m =
[[742 624 342 617 616 198 620 739 238 636 157 242 789 276 245]
 [614 358 490 409 353 530 355 638 589 663 521 565 625 462 587]
 [504 693 913 679 702 747 698 439 657 437 763 685 450 931 667]]
Indices start at 0.
(0, 0)	742
(1, 14)	587
(0, 12)	789
(1, 11)	565
(0, 9)	636
(2, 5)	747
(1, 4)	353
(2, 10)	763
(1, 9)	663
(2, 1)	693
(1, 5)	530
(2, 9)	437
(0, 6)	620
(1, 10)	521
(1, 3)	409

grid =
[[5 2 6 5 5 7 2 3]
 [6 5 5 2 4 7 3 7]
 [2 8 3 6 8 6 5 6]
 [5 7 7 5 7 4 2 3]
 [8 5 8 6 6 6 8 6]
 [3 3 2 6 6 6 5 8]
 [4 5 2 3 4 4 8 2]
 [4 3 4 5 5 7 2 3]
 [4 4 2 6 7 2 3 6]
 [3 4 3 7 4 2 2 5]
 [3 3 2 3 7 3 4 3]]
Rows and columns are counted from 0.
(0, 0)	5
(10, 7)	3
(4, 5)	6
(6, 7)	2
(6, 3)	3
(1, 7)	7
(5, 0)	3
(1, 6)	3
(9, 4)	4
(10, 4)	7
(0, 6)	2
(10, 5)	3
(5, 5)	6
(7, 7)	3
(8, 4)	7
(10, 2)	2
(1, 0)	6
(2, 7)	6
(3, 6)	2
(2, 0)	2
(5, 3)	6
(9, 7)	5
(9, 0)	3
(0, 2)	6
(0, 3)	5
(10, 6)	4
(4, 2)	8
(9, 3)	7

A =
array([[ 47,  36,  32,  43,   2,  -1, -53,  10, -22, -80,  20,  37, -44],
       [-18,  47,  18,  25,  25, -14, -64,  22,  -8, -29,  28,  27, -22]])
Rows and columns are counted from 0.
(0, 0)	47
(1, 0)	-18
(1, 8)	-8
(0, 9)	-80
(0, 11)	37
(1, 5)	-14
(0, 2)	32
(0, 1)	36
(1, 4)	25
(1, 1)	47
(0, 6)	-53
(0, 8)	-22
(0, 3)	43

M = (0.088, 0.216, 0.048, -0.077, 0.147, 0.055, 0.132, 0.144, 0.051, 0.211, -0.180, 0.167, 0.031, -0.004, 0.120, 0.063)
M[0]: 0.088
M[14]: 0.120
M[9]: 0.211
M[13]: -0.004
M[15]: 0.063
M[10]: -0.180
M[1]: 0.216
M[7]: 0.144
M[5]: 0.055
M[12]: 0.031
M[2]: 0.048
M[3]: -0.077
M[11]: 0.167
M[6]: 0.132

a = [ 44  74 224  54  76  78  22 207 180  58 219  23 242  86 234]
a[0] = 44
a[1] = 74
a[14] = 234
a[3] = 54
a[11] = 23

arr =
[-10.2  -5.4   6.0  -0.6   7.5   0.3   4.2  -3.1 -17.2 -17.2  17.0   5.4
  11.0]
arr[0] -> -10.2
arr[1] -> -5.4
arr[8] -> -17.2
arr[6] -> 4.2
arr[7] -> -3.1
arr[4] -> 7.5
arr[12] -> 11.0
arr[5] -> 0.3

data =
[[ 572  233 -238 -640 -372  836  -24 -102  111  635  -31  768   45  166
   -33]
 [-182 -237 -177  -37 -130 -482  406 -155  428 -377   62 -493  486 -248
   -75]
 [-249 -341 -245  -18 -169 -738  709 -208  745 -568  147 -756  839 -359
   -77]
 [ 338  172 -101 -361 -188  571 -163  -35  -96  431  -62  538 -150  138
   -22]
 [-252 -343 -246  -17 -169 -743  712 -209  749 -572  148 -761  843 -362
   -78]
 [-550 -217  257  667  394 -834   84  123  -50 -627   67 -767   21 -150
    60]
 [ 298  205  -26 -289 -113  625 -375   11 -338  468 -122  606 -407  187
   -21]
 [-361 -139  162  412  245 -511  -16   73 -105 -389   12 -467  -66  -94
    23]]
Rows and columns are counted from 0.
(0, 0)	572
(2, 4)	-169
(5, 11)	-767
(7, 9)	-389
(3, 14)	-22
(6, 14)	-21
(6, 5)	625
(0, 11)	768
(0, 10)	-31
(7, 12)	-66
(1, 0)	-182
(5, 7)	123
(6, 4)	-113
(5, 0)	-550
(3, 4)	-188
(1, 12)	486
(1, 11)	-493
(0, 8)	111
(6, 13)	187
(6, 7)	11
(3, 13)	138
(4, 0)	-252
(2, 5)	-738
(0, 5)	836
(1, 14)	-75
(7, 13)	-94
(4, 11)	-761
(0, 9)	635
(1, 1)	-237
(3, 7)	-35
(6, 12)	-407
(5, 6)	84
(7, 1)	-139
(1, 13)	-248
(3, 3)	-361
(6, 0)	298
(2, 13)	-359
